Here is a tiny trained network, its code and every weight. The questions are about switching its units off for an input and a class, where a switched-off unit gives its printed mean instead of its output.

import numpy as np


def w(rows, s, z=0):
    codes = np.array(rows[::2]) - 128.0
    scale = np.full(codes.shape[1], s)
    scale[-1] = z or s
    return codes * scale


def f(y):
    return y / 2 * (1 + np.tanh(0.7978845608 * (y + 0.044715 * y**3)))


def log_softmax(a):
    a = a - a.max(-1, keepdims=True)
    return a - np.log(np.exp(a).sum(-1, keepdims=True))


def net(x, mask):
    res = np.array(x, float).reshape(1, 8) / 4 @ E
    y = f(res @ A[0][:, :-1].T + A[0][:, -1])
    res = res + np.where(mask, y, B[0][:, -1]) @ B[0][:, :-1]
    return log_softmax(res[-1] @ U[:, :-1].T + U[:, -1])


A, B = {}, {}
E = w([
[130,145,120,128,121,129,133,113,148,118,125],'x0',
[185,45,80,137,74,167,107,36,98,110,192],'x1',
[127,204,192,172,146,175,41,85,50,90,124],'x2',
[193,148,87,231,139,182,204,176,141,182,132],'x3',
[254,163,146,109,163,60,119,91,113,175,126],'x4',
[136,126,145,133,95,133,126,124,160,153,121],'x5',
[114,121,59,203,120,69,13,162,157,114,124],'x6',
[176,155,175,95,114,129,113,222,163,60,229],'x7',
],0.0077)
A[0] = w([
[203,144,142,91,166,102,123,93,137,155,119,67],'n1',
[142,155,122,111,126,148,113,174,136,98,195,78],'n2',
[131,165,211,159,106,158,123,108,115,122,119,252],'n3',
[171,144,140,141,137,50,128,103,95,176,170,19],'n4',
[123,94,69,71,121,54,203,155,165,148,132,254],'n5',
[108,134,180,36,101,149,165,94,108,139,123,177],'n6',
[148,140,165,116,104,136,141,163,141,102,174,89],'n7',
[74,94,118,149,129,184,139,152,136,78,137,89],'n8',
[157,159,144,158,123,166,70,117,81,93,124,74],'n9',
[90,110,113,132,155,135,135,87,89,182,88,125],'n10',
[128,187,193,154,109,176,134,85,94,127,139,176],'n11',
[147,138,181,122,109,142,134,151,150,108,190,104],'n12',
[164,116,145,116,133,130,104,187,129,99,181,9],'n13',
[179,74,112,123,90,135,90,87,101,142,171,65],'n14',
[100,193,174,177,160,144,80,112,98,122,124,65],'n15',
[132,132,103,158,82,72,56,156,144,118,98,178],'n16',
[91,92,134,63,131,77,81,123,116,106,108,125],'n17',
[146,115,170,98,138,136,167,146,127,122,190,172],'n18',
[156,137,87,180,180,178,148,163,123,164,147,80],'n19',
[30,117,101,131,70,254,133,142,139,112,121,98],'n20',
[188,152,119,109,165,95,132,88,135,136,119,47],'n21',
[91,106,163,77,133,40,76,106,123,124,138,127],'n22',
[112,121,74,203,135,50,25,140,146,128,164,103],'n23',
[105,132,140,132,114,133,195,71,90,161,101,117],'n24',
[94,197,159,116,156,87,128,177,146,160,80,76],'n25',
[161,145,112,178,139,172,158,166,127,170,120,216],'n26',
[158,82,88,128,86,185,115,75,112,103,173,42],'n27',
[197,143,122,125,155,96,114,126,115,150,116,93],'n28',
[107,111,93,153,163,149,118,74,129,168,78,131],'n29',
],0.0086,0.0013)
B[0] = w([
[114,96,235,159,143,50,173,155,135,70,133,203],'n1',
[104,150,113,108,172,69,58,51,205,191,42,183],'n2',
[121,46,51,100,117,122,160,162,121,79,119,189],'n3',
[87,134,195,166,88,60,165,122,131,87,130,188],'n4',
[197,55,80,111,36,156,103,164,69,65,61,254],'n5',
[173,160,129,179,204,222,189,69,113,90,138,214],'n6',
[98,118,73,99,163,114,66,83,159,186,100,175],'n7',
[95,137,182,219,105,55,128,143,125,92,98,194],'n8',
[148,70,97,77,77,120,121,184,117,108,81,198],'n9',
[119,133,80,101,124,110,18,64,188,211,52,196],'n10',
[157,68,96,95,124,140,112,169,111,73,115,197],'n11',
[119,131,124,118,201,98,55,63,171,183,96,182],'n12',
[112,160,65,104,125,85,25,78,208,195,80,181],'n13',
[54,178,105,82,107,96,194,171,65,213,176,208],'n14',
[156,80,88,79,65,138,108,184,98,103,94,207],'n15',
[102,74,102,124,220,202,197,127,131,76,148,203],'n16',
[179,197,148,171,52,196,92,67,133,101,178,205],'n17',
[130,64,111,134,162,143,105,116,188,156,94,189],'n18',
[150,214,142,184,41,191,104,65,177,101,156,203],'n19',
[85,107,220,242,150,20,158,155,107,92,130,252],'n20',
[110,133,200,159,138,46,149,168,132,97,90,182],'n21',
[186,188,151,182,70,184,115,87,162,90,210,211],'n22',
[124,53,113,100,253,172,199,98,139,101,171,247],'n23',
[142,119,121,104,202,116,120,98,205,145,87,193],'n24',
[36,224,45,27,102,117,203,172,68,195,210,209],'n25',
[160,181,158,119,106,207,104,104,146,94,215,214],'n26',
[32,206,98,63,113,112,183,172,57,223,164,219],'n27',
[93,124,213,183,101,87,146,128,136,76,145,188],'n28',
[116,135,94,145,129,121,81,53,170,185,82,199],'n29',
],0.0059,0.0068)
U = w([
[99,146,99,132,178,77,23,60,181,198,49,95],'0',
[80,124,234,226,132,3,157,153,102,80,126,117],'1',
[32,214,84,56,98,119,193,173,50,205,196,91],'2',
[137,79,128,138,254,221,184,105,133,98,148,254],'3',
[170,215,150,199,50,233,89,83,133,90,191,81],'4',
[181,44,78,88,47,136,104,200,90,79,53,88],'5',
],0.0084,0.0039)

Each question gives the input, the list of numbers given to net, and the class t.
The units are the neurons (one row each of A and B). Each row of codes is followed by its name. A weight is (code - 128) times the scale printed after its matrix; where a second scale follows, it is the last column's (A, B and U).
mask holds one flag per neuron, in row order. A switched-off neuron (its flag False) gives its mean, the last column of its row in B, instead of its output. The means were averaged over made-up inputs and are rounded, as every weight is.
A unit's drop is (log p(t) with every unit on - log p(t) with that unit switched off) / (log p(t) with every unit on - log p(t) with every unit switched off).
The circuit of an input: a set's keep is (log p(t) with only the set's units on - log p(t) with every unit switched off) / (log p(t) with every unit on - log p(t) with every unit switched off). Starting from the 12 units with the biggest drops (on a tie, the unit counted first), units are removed one at a time, each time the one whose removal leaves the highest keep (on an exact tie, the one counted first), for as long as the keep stays at least 0.8.
units of the circuit, in order: the units of the circuit, biggest drop first
k most important neurons: the k neurons with the biggest drops, biggest first
drop of u: that unit's drop, to one decimal
input [0,-7,6,6,-3,0,0,0], class 2: units of the circuit, in order : (n25)
input [0,-3,8,-5,-3,0,7,2], class 5: 2 most important neurons : (n15; n9)
input [7,0,-7,1,6,8,-5,-3], class 5: 2 most important neurons : (n5; n20)
input [-3,-5,1,-3,-4,-1,-8,1], class 3: 2 most important neurons : (n6; n27)
input [-3,3,5,0,5,5,-7,3], class 3: 2 most important neurons : (n6; n20)
input [6,-4,-2,-7,-1,4,-5,-6], class 4: units of the circuit, in order : (n17; n22)
input [7,-6,-3,3,-4,3,7,5], class 3: 2 most important neurons : (n23; n16)
input [3,-3,-7,-8,6,3,5,-5], class 4: units of the circuit, in order : (n22; n17)
input [4,2,-4,3,2,2,5,-4], class 3: units of the circuit, in order : (n23; n16)
input [3,0,-1,-1,1,5,-4,5], class 0: units of the circuit, in order : (n12; n7; n2)
input [1,-2,8,6,-6,-6,4,-4], class 5: 2 most important neurons : (n15; n9)
input [6,-4,-4,-6,5,-2,6,5], class 3: 3 most important neurons : (n23; n16; n19)
input [-5,-5,7,-3,-8,4,-8,0], class 1: 4 most important neurons : (n20; n8; n23; n16)
input [7,0,3,-3,-4,4,8,-4], class 3: units of the circuit, in order : (n23)
input [3,4,8,7,-5,-1,5,1], class 5: units of the circuit, in order : (n9; n15)
input [2,3,5,-7,6,-2,4,2], class 4: 4 most important neurons : (n22; n17; n20; n8)
input [-2,4,-4,8,-2,0,1,8], class 0: units of the circuit, in order : (n2; n13)
input [8,6,3,-2,-3,7,-1,5], class 2: 2 most important neurons : (n27; n14)
input [-6,7,-8,-2,2,4,8,3], class 3: 3 most important neurons : (n23; n16; n25)
input [6,-2,1,-8,6,6,-7,-3], class 4: units of the circuit, in order : (n22)
input [-8,0,-8,-1,5,-4,-4,-2], class 5: 2 most important neurons : (n5; n20)
input [-3,0,5,2,3,-7,1,5], class 0: units of the circuit, in order : (n2; n13)
input [-7,0,6,-5,4,4,3,8], class 0: drop of n12 : 0.1
